Below is a small trained network, with its code and all its weights. Each question gives an input and a target symbol and asks what happens when units are switched off, that is, made to give their printed mean instead of their output.

import numpy as np


def w(rows, s, z=0):
    codes = np.array(rows[::2]) - 128.0
    scale = np.full(codes.shape[1], s)
    scale[-1] = z or s
    return codes * scale


def norm(h):
    return h / np.sqrt((h * h).mean(-1, keepdims=True) + 1e-5)


def f(y):
    return y / 2 * (1 + np.tanh(0.7978845608 * (y + 0.044715 * y**3)))


def softmax(a):
    e = np.exp(a - a.max(-1, keepdims=True))
    return e / e.sum(-1, keepdims=True)


def log_softmax(a):
    a = a - a.max(-1, keepdims=True)
    return a - np.log(np.exp(a).sum(-1, keepdims=True))


def net(x, mask):
    ids = ['γδζλτφψ'.index(c) for c in x.split()]
    T = len(ids)
    res = E[ids] + P[:T]
    u = 0
    for l in range(2):
        r = norm(res)
        for j in range(2):
            rows = slice(2 * j, 2 * j + 2)
            q, k, v = (r @ M[l][rows].T for M in (Q, K, V))
            z = softmax(np.where(np.tri(T) > 0, q @ k.T / 2**0.5, -1e9)) @ v
            o = O[l][rows]
            res = res + np.where(mask[u + j], z, o[:, -1]) @ o[:, :-1]
        u += 2
        y = f(norm(res) @ A[l][:, :-1].T + A[l][:, -1])
        res = res + np.where(mask[u : u + 8], y, B[l][:, -1]) @ B[l][:, :-1]
        u += 8
    return log_softmax(norm(res)[-1] @ U[:, :-1].T + U[:, -1])


Q, K, V, O, A, B = {}, {}, {}, {}, {}, {}
E = w([
[145,92,129,185],'γ',
[94,145,161,254],'δ',
[91,119,112,143],'ζ',
[87,119,138,161],'λ',
[148,182,193,160],'τ',
[122,177,139,106],'φ',
[129,110,82,137],'ψ',
],0.024)
P = w([
[7,244,91,200],'0',
[13,245,1,189],'1',
[47,231,10,170],'2',
[73,218,44,162],'3',
[121,175,64,159],'4',
[146,171,88,160],'5',
[156,164,104,137],'6',
[160,149,118,129],'7',
[252,95,128,162],'8',
[184,135,147,103],'9',
[182,126,160,97],'10',
[185,130,166,82],'11',
[157,126,168,95],'12',
[112,133,175,91],'13',
],0.0042)
Q[0] = w([
[229,120,174,105],'0.h0',
[106,247,204,140],'0.h0',
[187,141,142,147],'0.h1',
[182,40,2,78],'0.h1',
],0.0075)
K[0] = w([
[143,134,83,100],'0.h0',
[198,82,123,74],'0.h0',
[119,83,171,117],'0.h1',
[184,174,1,204],'0.h1',
],0.0079)
V[0] = w([
[209,201,1,120],'0.h0',
[244,230,164,94],'0.h0',
[193,34,101,118],'0.h1',
[162,79,111,114],'0.h1',
],0.0056)
O[0] = w([
[134,124,6,192,125],'0.h0',
[112,104,129,161,103],'0.h0',
[105,107,146,151,2],'0.h1',
[107,126,177,160,53],'0.h1',
],0.011,0.0047)
A[0] = w([
[111,198,179,134,73],'0.n0',
[126,119,9,82,150],'0.n1',
[91,53,129,159,220],'0.n2',
[143,104,166,164,129],'0.n3',
[44,147,125,115,244],'0.n4',
[118,159,109,172,250],'0.n5',
[152,154,157,114,186],'0.n6',
[178,129,103,145,211],'0.n7',
],0.013,0.0015)
B[0] = w([
[160,107,124,100,255],'0.n0',
[132,89,181,163,247],'0.n1',
[200,27,77,219,172],'0.n2',
[2,144,123,69,157],'0.n3',
[160,64,95,166,231],'0.n4',
[103,122,20,124,238],'0.n5',
[2,54,83,109,173],'0.n6',
[80,127,121,40,169],'0.n7',
],0.0056)
Q[1] = w([
[94,46,143,197],'1.h0',
[119,118,169,52],'1.h0',
[136,54,61,104],'1.h1',
[221,255,235,65],'1.h1',
],0.0089)
K[1] = w([
[2,237,162,237],'1.h0',
[164,172,134,101],'1.h0',
[116,79,99,211],'1.h1',
[160,136,29,62],'1.h1',
],0.0085)
V[1] = w([
[103,212,41,68],'1.h0',
[146,159,82,22],'1.h0',
[82,170,168,3],'1.h1',
[217,55,64,9],'1.h1',
],0.0056)
O[1] = w([
[254,85,202,21,206],'1.h0',
[230,122,145,136,58],'1.h0',
[98,104,38,32,7],'1.h1',
[206,202,99,112,4],'1.h1',
],0.0063,0.0033)
A[1] = w([
[107,170,204,80,111],'1.n0',
[49,48,111,104,252],'1.n1',
[106,155,2,33,201],'1.n2',
[221,116,128,164,36],'1.n3',
[165,199,169,84,254],'1.n4',
[99,198,157,122,71],'1.n5',
[142,37,110,139,139],'1.n6',
[115,80,118,209,191],'1.n7',
],0.0092,0.0021)
B[1] = w([
[29,144,246,162,162],'1.n0',
[207,165,118,46,190],'1.n1',
[242,134,111,62,190],'1.n2',
[162,150,171,103,145],'1.n3',
[49,48,113,54,204],'1.n4',
[16,26,58,210,156],'1.n5',
[110,82,209,124,194],'1.n6',
[177,188,254,70,255],'1.n7',
],0.0047,0.0063)
U = w([
[26,78,138,126,153],'γ',
[150,2,114,135,60],'δ',
[123,165,126,215,81],'ζ',
[169,119,92,180,83],'λ',
[169,128,128,34,167],'τ',
[154,170,77,178,253],'φ',
[175,207,186,133,57],'ψ',
],0.011,0.0048)

Each question gives the input, a string of symbols that net reads in full, and the target symbol t.
The units are the heads (2 rows each of Q, K, V and O) and the neurons (one row each of A and B). Each row of codes is followed by its name. A weight is (code - 128) times the scale printed after its matrix; where a second scale follows, it is the last column's (O, A, B and U).
mask holds one flag per unit, layer by layer, with each layer's heads first. A switched-off unit (its flag False) gives its mean, the last column of its rows in O or B, instead of its output. The means were averaged over made-up inputs and are rounded, as every weight is.
A unit's drop is (log p(t) with every unit on - log p(t) with that unit switched off) / (log p(t) with every unit on - log p(t) with every unit switched off).
The circuit of an input: a set's keep is (log p(t) with only the set's units on - log p(t) with every unit switched off) / (log p(t) with every unit on - log p(t) with every unit switched off). Starting from the 12 units with the biggest drops (on a tie, the unit counted first), units are removed one at a time, each time the one whose removal leaves the highest keep (on an exact tie, the one counted first), for as long as the keep stays at least 0.8.
circuit, biggest first: the units of the circuit, biggest drop first
unit that matters most: the unit with the biggest drop
top k neurons: the k neurons with the biggest drops, biggest first
k most important neurons of layer l: the k neurons of layer l with the biggest drops, biggest first
heads that matter: for each layer, one digit per head in row order, 1 if its drop is at least 0.15 and else 0, layers parted by /
drop of u: that unit's drop, to one decimal
input λ λ φ ζ, target τ: circuit, biggest first -> 0.h0; 1.n1
input τ τ τ ψ ζ ζ τ φ λ τ, target τ: top 3 neurons -> 1.n2; 0.n0; 0.n1
input τ λ ζ, target δ: unit that matters most -> 0.n4
input δ γ γ, target γ: heads that matter -> 10 / 11
input τ φ τ τ, target τ: circuit, biggest first -> 1.h1; 1.n4
input ψ ψ φ φ, target φ: top 2 neurons -> 1.n7; 0.n1
input ζ λ ζ ζ, target ψ: heads that matter -> 10 / 00
input τ τ ζ, target δ: top 2 neurons -> 0.n1; 0.n4
input ζ ζ δ φ γ δ τ τ, target γ: 2 most important neurons of layer 1 -> 1.n4; 1.n0
input γ γ ζ λ, target ζ: heads that matter -> 01 / 11
input τ ζ τ ζ ψ δ τ ζ φ ζ ψ φ, target φ: 2 most important neurons of layer 0 -> 0.n1; 0.n6
input ψ δ ζ λ λ γ, target ψ: 2 most important neurons of layer 1 -> 1.n7; 1.n4
input τ λ τ ψ τ φ φ ζ λ τ, target γ: 2 most important neurons of layer 1 -> 1.n5; 1.n4
input λ ζ γ, target τ: top neuron -> 0.n7
input δ λ γ, target γ: 4 most important neurons of layer 0 -> 0.n3; 0.n4; 0.n7; 0.n0
input λ λ φ λ, target τ: 2 most important neurons of layer 0 -> 0.n2; 0.n5
input τ ζ τ λ, target δ: 3 most important neurons of layer 0 -> 0.n4; 0.n5; 0.n7
input τ τ γ λ ζ γ ψ τ, target φ: drop of 0.h0 -> 1.5
input φ ζ γ λ λ, target ψ: drop of 1.h1 -> 0.1
input γ ζ ζ, target ζ: drop of 0.n4 -> 0.1
